Below are the code and all the weights of a small trained network. Each question names an input and a target symbol and asks about switching units off, where a switched-off unit gives its printed mean instead of its output.

import numpy as np


def w(rows, s, z=0):
    codes = np.array(rows[::2]) - 128.0
    scale = np.full(codes.shape[1], s)
    scale[-1] = z or s
    return codes * scale


def norm(h):
    return h / np.sqrt((h * h).mean(-1, keepdims=True) + 1e-5)


def softmax(a):
    e = np.exp(a - a.max(-1, keepdims=True))
    return e / e.sum(-1, keepdims=True)


def log_softmax(a):
    a = a - a.max(-1, keepdims=True)
    return a - np.log(np.exp(a).sum(-1, keepdims=True))


def net(x, mask):
    ids = ['δεημξτφ'.index(c) for c in x.split()]
    T = len(ids)
    res = E[ids] + P[:T]
    u = 0
    for l in range(2):
        r = norm(res)
        for j in range(3):
            rows = slice(3 * j, 3 * j + 3)
            q, k, v = (r @ M[l][rows].T for M in (Q, K, V))
            z = softmax(np.where(np.tri(T) > 0, q @ k.T / 3**0.5, -1e9)) @ v
            o = O[l][rows]
            res = res + np.where(mask[u + j], z, o[:, -1]) @ o[:, :-1]
        u += 3
    return log_softmax(norm(res)[-1] @ U[:, :-1].T + U[:, -1])


Q, K, V, O = {}, {}, {}, {}
E = w([
[129,160,140,124],'δ',
[116,135,138,111],'ε',
[157,181,189,125],'η',
[146,176,161,124],'μ',
[165,182,249,113],'ξ',
[143,120,81,155],'τ',
[140,143,141,106],'φ',
],0.016)
P = w([
[128,103,114,43],'0',
[104,183,140,236],'1',
[96,125,86,104],'2',
[4,47,207,176],'3',
[196,102,76,107],'4',
[103,156,214,100],'5',
[184,83,103,81],'6',
],0.015)
Q[0] = w([
[149,63,95,52],'0.h0',
[133,150,97,151],'0.h0',
[169,36,140,184],'0.h0',
[79,51,251,145],'0.h1',
[198,103,140,148],'0.h1',
[130,127,108,17],'0.h1',
[109,154,104,100],'0.h2',
[83,239,118,80],'0.h2',
[100,138,173,185],'0.h2',
],0.019)
K[0] = w([
[171,195,120,207],'0.h0',
[142,140,90,108],'0.h0',
[211,96,213,130],'0.h0',
[117,12,251,168],'0.h1',
[186,156,204,108],'0.h1',
[169,95,76,58],'0.h1',
[109,136,96,164],'0.h2',
[15,237,110,140],'0.h2',
[94,123,169,35],'0.h2',
],0.018)
V[0] = w([
[132,121,115,64],'0.h0',
[164,80,139,162],'0.h0',
[158,82,60,108],'0.h0',
[110,102,147,203],'0.h1',
[89,121,170,162],'0.h1',
[140,138,147,185],'0.h1',
[24,44,142,129],'0.h2',
[123,115,73,78],'0.h2',
[125,254,51,109],'0.h2',
],0.023)
O[0] = w([
[139,106,167,92,178],'0.h0',
[156,142,121,178,56],'0.h0',
[139,51,123,161,33],'0.h0',
[152,144,219,154,87],'0.h1',
[165,108,177,173,151],'0.h1',
[106,128,172,148,113],'0.h1',
[39,61,216,143,9],'0.h2',
[90,170,111,65,136],'0.h2',
[111,146,6,68,213],'0.h2',
],0.02,0.011)
Q[1] = w([
[20,200,118,134],'1.h0',
[126,203,167,146],'1.h0',
[206,122,107,92],'1.h0',
[55,108,154,113],'1.h1',
[20,69,195,242],'1.h1',
[254,79,105,17],'1.h1',
[203,156,224,175],'1.h2',
[99,110,246,78],'1.h2',
[169,154,253,149],'1.h2',
],0.015)
K[1] = w([
[213,83,118,97],'1.h0',
[158,150,126,33],'1.h0',
[104,139,171,139],'1.h0',
[112,119,101,64],'1.h1',
[74,37,179,190],'1.h1',
[83,252,90,104],'1.h1',
[113,104,212,20],'1.h2',
[165,92,92,68],'1.h2',
[121,113,205,77],'1.h2',
],0.019)
V[1] = w([
[167,48,87,221],'1.h0',
[58,60,8,85],'1.h0',
[175,65,209,53],'1.h0',
[248,69,123,14],'1.h1',
[240,65,59,240],'1.h1',
[153,187,83,100],'1.h1',
[166,51,187,214],'1.h2',
[89,172,161,159],'1.h2',
[151,137,33,86],'1.h2',
],0.016)
O[1] = w([
[88,141,146,58,29],'1.h0',
[138,28,9,121,109],'1.h0',
[99,235,83,131,171],'1.h0',
[43,14,6,112,221],'1.h1',
[217,17,126,207,81],'1.h1',
[170,125,67,63,210],'1.h1',
[191,174,167,75,6],'1.h2',
[170,107,103,155,104],'1.h2',
[44,142,117,121,209],'1.h2',
],0.015)
U = w([
[249,138,92,131,30],'δ',
[159,75,203,37,91],'ε',
[80,40,72,79,203],'η',
[35,65,207,104,27],'μ',
[120,192,109,118,34],'ξ',
[134,139,180,221,250],'τ',
[166,9,131,189,177],'φ',
],0.011,0.0021)

Each question gives the input, a string of symbols that net reads in full, and the target symbol t.
The units are the heads (3 rows each of Q, K, V and O). Each row of codes is followed by its name. A weight is (code - 128) times the scale printed after its matrix; where a second scale follows, it is the last column's (O and U).
mask holds one flag per head, layer by layer. A switched-off head (its flag False) gives its mean, the last column of its rows in O, instead of its output. The means were averaged over made-up inputs and are rounded, as every weight is.
A unit's drop is (log p(t) with every unit on - log p(t) with that unit switched off) / (log p(t) with every unit on - log p(t) with every unit switched off).
The circuit of an input: a set's keep is (log p(t) with only the set's units on - log p(t) with every unit switched off) / (log p(t) with every unit on - log p(t) with every unit switched off). Starting from all 6 units, units are removed one at a time, each time the one whose removal leaves the highest keep (on an exact tie, the one counted first), for as long as the keep stays at least 0.8.
units of the circuit, in order: the units of the circuit, biggest drop first
most important unit: the unit with the biggest drop
which heads matter: for each layer, one digit per head in row order, 1 if its drop is at least 0.15 and else 0, layers parted by /
input φ φ η μ, target ε: most important unit => 0.h1
input ε η δ φ, target μ: which heads matter => 011 / 110
input μ ξ ε φ τ δ, target μ: units of the circuit, in order => (0.h2 0.h1)
input τ ξ τ η, target φ: units of the circuit, in order => (1.h0 0.h1)
input η ξ φ ξ, target δ: units of the circuit, in order => (1.h2 0.h1)
input τ η η ξ, target φ: units of the circuit, in order => (0.h1 1.h0 1.h1)
input δ η τ τ η δ, target φ: units of the circuit, in order => (0.h0 0.h1)
input η ξ φ η τ δ, target ε: units of the circuit, in order => (0.h1 1.h2 0.h0)
input τ φ η μ, target φ: units of the circuit, in order => (0.h1 1.h0)
input ε μ ξ ξ η φ, target τ: which heads matter => 011 / 100
input η ε ξ τ, target δ: which heads matter => 010 / 001
input δ ξ τ φ τ μ, target φ: units of the circuit, in order => (0.h0 0.h1)
input φ δ ε ξ ξ φ ξ, target δ: which heads matter => 011 / 001
input η ξ φ ξ φ δ, target ε: units of the circuit, in order => (0.h1 0.h0 1.h2)
input δ ε ξ φ φ ε, target τ: units of the circuit, in order => (0.h1 0.h2)
input φ φ η η, target ε: which heads matter => 011 / 111
input δ φ ε ε ε μ, target μ: units of the circuit, in order => (0.h2 0.h1)
input φ ξ ε η τ ξ, target μ: which heads matter => 111 / 010
input ξ ξ ξ μ, target τ: which heads matter => 011 / 000
input τ φ μ φ, target φ: most important unit => 0.h0
input φ δ φ δ τ τ, target ε: most important unit => 0.h1
input τ η η ε τ η, target δ: which heads matter => 011 / 001
